Below are the code and all the weights of a small trained network. Each question names an input and a class and asks about switching units off, where a switched-off unit gives its printed mean instead of its output.

import numpy as np


def w(rows, s, z=0):
    codes = np.array(rows[::2]) - 128.0
    scale = np.full(codes.shape[1], s)
    scale[-1] = z or s
    return codes * scale


def f(y):
    return y / 2 * (1 + np.tanh(0.7978845608 * (y + 0.044715 * y**3)))


def log_softmax(a):
    a = a - a.max(-1, keepdims=True)
    return a - np.log(np.exp(a).sum(-1, keepdims=True))


def net(x, mask):
    res = np.array(x, float).reshape(1, 4) / 4 @ E
    y = f(res @ A[0][:, :-1].T + A[0][:, -1])
    res = res + np.where(mask, y, B[0][:, -1]) @ B[0][:, :-1]
    return log_softmax(res[-1] @ U[:, :-1].T + U[:, -1])


A, B = {}, {}
E = w([
[17,50,123,80],'x0',
[127,130,126,128],'x1',
[166,123,2,70],'x2',
[38,228,87,144],'x3',
],0.0085)
A[0] = w([
[202,182,141,106,79],'n1',
[82,90,115,129,83],'n2',
[61,35,91,93,136],'n3',
[184,37,170,104,21],'n4',
[70,76,160,34,95],'n5',
[209,48,163,68,98],'n6',
[207,152,111,167,55],'n7',
[176,89,23,70,86],'n8',
[144,126,88,93,4],'n9',
[146,134,2,99,82],'n10',
],0.0092,0.0045)
B[0] = w([
[186,137,101,193,183],'n1',
[180,191,118,175,152],'n2',
[213,147,95,208,253],'n3',
[29,178,121,112,203],'n4',
[217,154,120,254,218],'n5',
[55,249,84,75,248],'n6',
[184,146,104,219,187],'n7',
[108,101,225,135,243],'n8',
[91,102,150,138,125],'n9',
[66,135,218,149,229],'n10',
],0.0094,0.0056)
U = w([
[136,126,110,138,251],'0',
[178,142,85,184,92],'1',
[108,122,248,149,63],'2',
[59,211,43,122,73],'3',
],0.018,0.016)

Each question gives the input, the list of numbers given to net, and the class t.
The units are the neurons (one row each of A and B). Each row of codes is followed by its name. A weight is (code - 128) times the scale printed after its matrix; where a second scale follows, it is the last column's (A, B and U).
mask holds one flag per neuron, in row order. A switched-off neuron (its flag False) gives its mean, the last column of its row in B, instead of its output. The means were averaged over made-up inputs and are rounded, as every weight is.
A unit's drop is (log p(t) with every unit on - log p(t) with that unit switched off) / (log p(t) with every unit on - log p(t) with every unit switched off).
The circuit of an input: a set's keep is (log p(t) with only the set's units on - log p(t) with every unit switched off) / (log p(t) with every unit on - log p(t) with every unit switched off). Starting from all 10 units, units are removed one at a time, each time the one whose removal leaves the highest keep (on an exact tie, the one counted first), for as long as the keep stays at least 0.8.
units of the circuit, in order: the units of the circuit, biggest drop first
unit that matters most: the unit with the biggest drop
top k neurons: the k neurons with the biggest drops, biggest first
drop of u: that unit's drop, to one decimal
input [7,4,2,-3], class 1: units of the circuit, in order => (n3, n5)
input [6,-8,-7,6], class 0: units of the circuit, in order => (n8, n10, n6)
input [2,3,6,-3], class 2: units of the circuit, in order => (n8, n10)
input [6,3,0,-7], class 3: units of the circuit, in order => (n6)
input [8,7,8,-6], class 1: top 3 neurons => (n3, n5, n2)
input [1,-3,-6,-7], class 3: units of the circuit, in order => (n6, n4, n8)
input [0,2,8,4], class 2: units of the circuit, in order => (n10, n8)
input [3,8,5,6], class 0: units of the circuit, in order => (n6, n4)
input [-5,8,-8,-5], class 0: units of the circuit, in order => (n8, n10)
input [5,-5,6,3], class 2: units of the circuit, in order => (n10, n8)
input [7,-4,-6,-6], class 1: units of the circuit, in order => (n5, n3)
input [6,-1,2,-3], class 1: units of the circuit, in order => (n3, n5)
input [1,-7,8,-2], class 2: units of the circuit, in order => (n8, n10)
input [5,-2,8,4], class 2: unit that matters most => n10
input [-1,2,5,-6], class 3: top 3 neurons => (n6, n4, n5)
input [-7,6,-6,-1], class 1: top 2 neurons => (n8, n10)
input [7,6,3,7], class 1: drop of n5 => 0.2
input [8,-2,-6,-5], class 1: drop of n5 => 0.3
input [-4,1,7,-1], class 2: drop of n10 => 0.3
input [8,1,-7,7], class 1: unit that matters most => n5
